Group, then class
[ 17.1  16.5   5.5 -30.9  36.8 -23.6  13.2  25.5  11.8  -2.1  15.7  33.4
 -13.0  -0.8  -8.2   0.9   5.2 -19.6 -18.2 -43.8  21.4  33.5  -8.7  -5.2
   2.4  11.5  19.1  -5.4  23.7   0.9 -28.0   9.8  -2.9  31.2  14.1   3.7
 -20.3 -13.7 -14.7   9.5  -8.4  -8.2  -2.7  11.5 -18.7  -4.8  18.1  -3.5
  31.0 -12.5  17.9 -26.4  24.2  24.0  20.5  -5.5  10.5 -20.2] : hf:L
[ 23.4 -29.3  -6.1 -16.0 -19.6 -25.0  -3.4  21.2  20.2  32.0  14.2  20.6
 -30.9  -0.5  -8.8   7.2  28.6  -6.5  -5.3  -1.8  21.7  14.5 -28.1 -25.5
   2.2  -2.0  -3.1  -1.4  13.8  -3.4 -37.4  24.5 -33.4  43.2  16.7  19.1
   8.1  11.9  -7.6   8.7 -12.4 -10.6 -22.6  23.3 -16.6 -18.5   7.1   5.8
   1.8  -7.8 -13.2   8.0 -16.2  -4.0   3.1   8.6  -6.9  -0.8] : hp:Q
[ 10.5  -0.4  17.5  -1.6   3.4  -4.4   3.9   8.9  44.6   7.5  30.1  17.3
 -17.4   1.6 -48.9 -17.7  21.9 -13.0 -16.9 -25.8   9.9  14.9 -36.2 -18.2
   3.6   0.8   6.4 -24.8  32.6   5.3  -1.7   2.2  -0.6  15.3   2.3  -6.9
 -10.6 -10.4 -25.2  16.0   1.9  -5.2 -21.1  10.3  -4.7 -26.6  22.8  -1.7
  -5.6 -18.2  -3.3  14.5   1.9  10.8   9.7 -32.1   9.7   2.5] : hf:H
[ 20.7  -7.8   5.7   6.8   8.8  -3.1   3.3   6.6  31.2 -10.4  17.2  19.1
 -24.8  -7.7 -32.3  -5.6  -1.8  -2.5 -21.0 -16.7   2.9  24.9  -6.5  -2.5
  -3.7  22.6  17.5 -19.0  26.2  10.1   9.6   8.8  18.1  20.2  22.7   0.1
  11.7 -30.5 -40.0   9.8   1.6  12.5   0.1   3.1 -14.8 -15.2  13.6  13.2
  16.0  -3.1  -5.7   5.4  17.4 -15.0 -14.0 -21.6  21.0 -11.0] : hf:H
[ 26.5   7.8  13.3  -3.1  23.1 -22.1  11.4  22.2  34.0  -5.4  29.6  19.8
 -17.9 -11.5  -5.3 -13.9   0.7  -1.4   2.9 -44.2  21.2  41.7  -2.2  -3.8
  -1.4   8.6   7.9   4.1  19.5   4.1 -25.8  15.5  -3.5  31.6  10.0  -6.4
   4.5 -21.9 -44.4  11.4 -32.6  -5.4  -3.0   6.2 -25.0 -23.4  19.2  -2.8
   4.5 -22.0  27.6  -2.2  31.2 -15.8  19.8 -15.5  10.9 -18.9] : hf:L
[ -2.8  -4.6   1.9 -18.2  -1.8  -3.0  -1.3   8.5  37.5  11.0  24.9  29.5
 -12.5   5.0 -36.6  -3.3  16.3   7.7 -15.7 -38.5  10.5  10.5 -37.8 -21.3
   2.5  -6.4   3.1 -23.7  33.7  -0.3 -15.7   5.1  -7.2  22.3  -9.3  10.3
 -16.0   2.5  11.9  -1.0  10.4   3.0 -28.2   7.1  -8.7 -12.5  19.7   4.7
   8.7 -24.1  -2.8  -6.6 -15.2  30.0   4.1   1.9   0.6   8.0] : hp:X
[ 18.6  15.3  25.5  -9.1  17.3 -11.0   8.6  14.0  72.5   3.4  31.9  21.1
 -15.4  -2.9 -20.8   0.2   6.0 -10.7  -2.1 -48.9  20.5  24.8 -15.1  -6.9
  10.7   3.3   7.4 -10.8  22.7   5.0  -5.2  11.2  15.9   6.6  -1.1 -15.6
   3.1 -13.6 -32.4  10.6   7.7  -7.5  -1.5   0.5   3.8 -20.5  23.4  -3.7
  -2.1 -26.0  20.4   7.5  11.2  10.5  16.4 -19.0  -4.0 -14.7] : hf:L
[ -6.7  -5.6  -8.0 -20.9   5.2  -8.7   6.5   6.8  22.0  -0.7   3.2  11.9
  -5.7  -8.1 -30.6  -5.4  11.1  -2.4 -14.4 -36.2   0.6  22.2 -20.6 -16.0
  -4.3   8.5   9.0  -1.0  28.9 -16.9 -17.9  10.0   2.8  25.3   4.4   9.2
 -11.2 -17.4   9.4   2.4   3.0   5.7  -8.3   8.3  -0.2  -6.1  19.5   1.1
   3.3 -19.1 -10.8 -12.9   5.3  13.4  -3.2   8.1  24.5  -0.2] : hp:X
[ 20.7 -11.3   2.8   3.2  20.4  -3.9   9.2   7.3  37.1  -8.5  21.9  26.7
 -22.4  -1.1 -16.6  -8.2   8.7  -1.8  -8.7 -23.9  13.8  16.6 -18.3  -4.6
 -12.4  16.7  23.8 -21.1  30.4  11.9  -6.4   7.2   5.8  40.8  26.3  -4.3
   2.5 -20.5 -13.6  15.2  -3.8 -13.2 -14.9   2.7 -21.6  -8.4  20.3   1.8
  11.2  -2.3  -1.9  -4.0  28.5  11.2   1.7 -20.0   6.6  -8.1] : hf:H
[-11.9  -9.3 -15.4 -19.2  28.4  -7.5  -2.5   2.6  27.9  16.0   2.0  28.3
  -0.1   7.0 -13.7   2.1  -1.2   2.0 -20.4 -32.6   6.2   9.6  -7.5  -1.3
  -7.9   9.7   8.1 -14.4  34.4   7.8  -7.9  -2.5  30.8  28.7   3.0  13.7
  -2.1 -14.5  30.7   3.9  14.9  -6.0 -17.5  -0.2 -16.5  18.9  -6.4   9.7
  21.8 -15.4  -8.3 -47.5   8.3  33.5   6.2   0.2   5.1  -2.5] : hp:X
[  2.3  -4.7 -10.1 -21.1 -18.0  -8.8 -10.6  12.2  32.8  16.9  -6.6  18.0
  -7.4  -0.5 -23.1 -10.4  12.9   2.0  -5.6 -18.8   8.7  15.1 -42.5 -13.0
  -0.4   4.4   3.7  -8.3  23.9 -17.0 -14.7  11.0 -13.4  25.9  11.5  15.9
 -22.8   3.2  37.4  10.8  -1.7  -7.4 -17.9   7.0 -15.1  -6.0  19.0   5.6
   5.1 -12.1  -4.4 -14.0 -16.8  33.0  -8.7   6.3  -4.1  -2.0] : hp:Q
[ 11.0  16.3   0.6 -16.1  30.0 -38.0  11.7  17.7  36.3  -5.5  31.6  21.4
 -19.8  -0.7 -16.4   1.2   4.3 -12.6   4.2 -56.4  21.7  29.0 -15.8  -6.5
   1.9   3.4  -4.3  18.5   5.8   7.8 -27.1  20.6 -25.2  16.0  -9.4 -14.5
  -6.0  -5.3 -24.9  13.1   8.4 -13.1  -2.7   9.8  -9.0 -26.9  21.7  -3.6
  -2.3 -14.1  20.2 -20.3  26.2  10.3  23.1  -8.4  15.9  -0.5] : hf:L
[ 36.1 -32.3   0.1 -21.0  -1.8 -22.5  -4.7  11.8   9.5  12.8  -5.9  15.8
  -2.6   5.1  -8.7  -3.2   8.3   5.0  -0.2  20.4  -2.1   6.5  -0.8 -18.8
 -11.3  14.2  29.5 -20.0  22.5   3.2  -5.5  12.5 -16.0  39.0  32.8  34.3
  11.0 -12.4  18.0   5.0   2.5   1.6 -10.3   7.4 -24.8  -9.1  -5.2  27.7
   2.7  12.1 -24.7  -5.3 -15.1   6.7 -23.0  -6.6  22.5 -12.5] : hp:Q
[ 15.1 -18.2   2.4 -13.5   5.0 -26.4 -11.2  11.2  27.6   5.3  21.5  33.0
   4.6  -0.8 -17.4 -13.6   9.8  -1.7 -10.7 -19.7  10.6  19.1 -13.3 -28.9
   1.2  13.2  10.8 -12.4  27.4 -13.0 -17.4   7.6 -20.3  31.0  13.7  25.8
 -21.1  -5.6   2.5   6.4   3.4  -6.2 -21.0   3.4 -25.5  40.8  11.2 -10.1
  -3.8 -25.1  11.2  -6.3  -1.9  15.1  -0.9   5.9  26.7 -18.1] : hp:X
[  9.0  -5.9  -9.6 -27.0   3.7 -13.8  -9.6  16.4  14.2  18.0  -8.5  16.4
  -9.1  -3.3  -2.6   2.6  16.1  -8.0  -2.0 -11.3   7.6  14.5 -18.8  -4.4
   2.4   6.3   6.3   3.3  15.2  -9.0 -27.2  21.3  -5.8  25.6  16.5  15.0
   2.8  -0.9  21.5   3.8  -0.2 -16.1 -13.2   2.1 -15.3  -7.5   3.7   6.9
  11.2 -11.0  -5.7 -30.9   0.4  24.4   0.9   3.0   6.4   0.5] : hp:Q
[ 23.7  22.3   9.2  -8.8  21.1 -17.2   2.0  21.6  29.3  16.4  26.6   4.6
 -27.2  -0.5  -3.4  -6.0  14.6 -28.4   5.2 -28.2  27.8  17.0  -5.2  -6.3
   6.4  -2.6   4.0  -8.2  19.1   8.0 -14.6  12.1   0.7   1.1   3.7 -21.7
   6.0 -10.8 -44.8  -4.7  -3.2 -11.1 -18.0   4.1  22.1 -31.6  23.3 -11.2
 -10.6 -13.7  -3.1  -1.5  36.7  12.6  26.5 -14.5 -13.9   0.1] : hf:L
[ 31.5  -4.3 -17.4 -33.1   2.8 -20.5  -8.3  30.6  22.2  28.1 -17.7  26.0
 -10.5   0.0 -16.3 -17.0  -6.7  -5.7   7.1  -6.5   3.9  14.9 -14.8  -0.1
  -4.7  -3.8   8.5  -9.3  20.9  -7.6 -24.0  22.4  -2.6  42.3  30.3  27.8
  18.6  -5.2  53.1   4.4  -8.1  -0.8 -17.5  15.9 -16.2  10.6  -2.8  18.9
  16.4 -13.6  -8.7 -32.8 -18.6  19.9  -5.4  -3.0 -11.6 -16.2] : hp:Q
[ 28.5  -9.3  -4.7   9.8  14.2  -9.7   7.6  13.0  22.0  -6.9  18.5  19.5
 -22.5 -14.6  -2.7  -2.6  -6.8 -18.1 -19.8  -6.1  12.0  24.1  -2.0   0.2
 -29.3  12.0  25.8 -23.1  20.5  10.3   3.6  -1.4  11.1  26.8  29.4   1.7
  10.3 -15.6 -37.9  10.2  -9.4 -10.0 -11.7   6.0 -12.3 -14.2  13.5  12.4
   2.2  12.4  -6.0  -5.4  20.7 -19.2   4.5 -15.8   7.4 -14.3] : hf:H
[ 23.2  -5.7   2.4   7.3  22.0  -3.7  -5.1  11.8  38.9  10.0  30.7  27.2
 -34.8  -4.2 -20.4 -26.5   3.3 -16.6  -4.6 -39.6  25.7  29.6 -29.2  -7.6
 -10.9   6.5  22.7 -16.9  24.7   0.2  -7.9   6.1   4.4  24.4  27.4 -13.0
 -17.0 -16.1 -12.8  10.5  -5.7 -10.9 -27.6   6.6  -7.8 -10.0  39.1  -0.8
   8.3  -7.8  14.0  -4.9  18.5  23.1   4.5 -16.9   0.4 -23.3] : hf:H
